a =
[[140 140 140 140 118 118 143 118 118 141 118 118 142 141 140 118]
 [132 132 132 132 126 126 132 126 126 132 126 126 132 132 132 126]
 [132 132 132 132 125 125 132 126 125 132 125 125 132 132 132 126]
 [121 121 121 121 150 148 119 150 148 121 149 148 119 121 121 150]
 [140 140 140 140 116 116 143 116 116 141 116 116 142 140 140 116]
 [134 134 134 134 129 129 135 130 128 135 129 129 135 135 134 130]
 [137 137 137 137 122 122 139 122 121 138 122 122 138 137 137 122]
 [134 134 134 134 128 127 135 128 127 135 128 127 135 134 134 128]
 [130 129 130 129 135 134 130 135 134 130 134 134 129 130 130 135]
 [129 129 129 129 136 135 129 136 135 130 135 135 129 129 129 136]
 [134 134 134 134 122 122 134 122 122 134 122 122 135 134 134 122]
 [132 132 133 132 130 130 133 131 129 133 130 130 133 133 132 131]
 [142 142 143 142 113 113 145 113 112 144 113 113 144 143 142 113]
 [132 132 132 132 132 131 133 132 131 133 131 131 132 132 132 132]]
a[0,0] -> 140
a[6,9] -> 138
a[:, 2] -> [140, 132, 132, 121, 140, 134, 137, 134, 130, 129, 134, 133, 143, 132]
a[5,0] -> 134
a[5,13] -> 135
a[11] -> [132, 132, 133, 132, 130, 130, 133, 131, 129, 133, 130, 130, 133, 133, 132, 131]
a[7,5] -> 127
a[:, 9] -> [141, 132, 132, 121, 141, 135, 138, 135, 130, 130, 134, 133, 144, 133]
a[11,8] -> 129
a[5,6] -> 135
a[:, 3] -> [140, 132, 132, 121, 140, 134, 137, 134, 129, 129, 134, 132, 142, 132]
a[12,8] -> 112
a[7,10] -> 128
a[6,6] -> 139
a[5,8] -> 128
a[5,14] -> 134
a[7,13] -> 134
a[:, 8] -> [118, 126, 125, 148, 116, 128, 121, 127, 134, 135, 122, 129, 112, 131]
a[3] -> [121, 121, 121, 121, 150, 148, 119, 150, 148, 121, 149, 148, 119, 121, 121, 150]
a[4,2] -> 140
a[:, 5] -> [118, 126, 125, 148, 116, 129, 122, 127, 134, 135, 122, 130, 113, 131]
a[10,5] -> 122
a[:, 4] -> [118, 126, 125, 150, 116, 129, 122, 128, 135, 136, 122, 130, 113, 132]
a[7,1] -> 134
a[0] -> [140, 140, 140, 140, 118, 118, 143, 118, 118, 141, 118, 118, 142, 141, 140, 118]
a[6,1] -> 137
a[6] -> [137, 137, 137, 137, 122, 122, 139, 122, 121, 138, 122, 122, 138, 137, 137, 122]
a[2,7] -> 126
a[3,3] -> 121
a[:, 14] -> [140, 132, 132, 121, 140, 134, 137, 134, 130, 129, 134, 132, 142, 132]
a[10,6] -> 134
a[10,14] -> 134
a[4,3] -> 140

x =
[[120 128 122 125 131 127]
 [108 117 139 120 130 124]
 [123 123 126 146 139 106]
 [131 132 142 128 119 127]
 [134 125 116 141 129 131]
 [115 126 140 129 131 131]
 [121 107 142 125 132 125]
 [140 118 138 138 120 128]
 [134 138 117 131 135 125]]
Rows and columns are counted from 0.
row 0 col 0 => 120
row 4 col 0 => 134
row 2 col 5 => 106
row 8 col 2 => 117
row 8 col 3 => 131
row 6 col 4 => 132
row 4 col 4 => 129
row 6 col 5 => 125
row 6 col 0 => 121
row 3 col 1 => 132
row 7 col 0 => 140
row 1 col 4 => 130
row 7 col 2 => 138
row 2 col 2 => 126
row 6 col 2 => 142
row 1 col 2 => 139
row 1 col 3 => 120

grid =
[[136 131 139 131 121]
 [125 103 113 142 122]
 [137 123 135 131 120]]
grid[0][0]	136
grid[2][0]	137
grid[2]	[137, 123, 135, 131, 120]
grid[2][3]	131
grid[0][2]	139
grid[2][4]	120
grid[1]	[125, 103, 113, 142, 122]

m =
[[135 140 147 107]
 [113 128 157 126]]
m[0][0] => 135
m[0] => [135, 140, 147, 107]
m[1][0] => 113
m[1][2] => 157
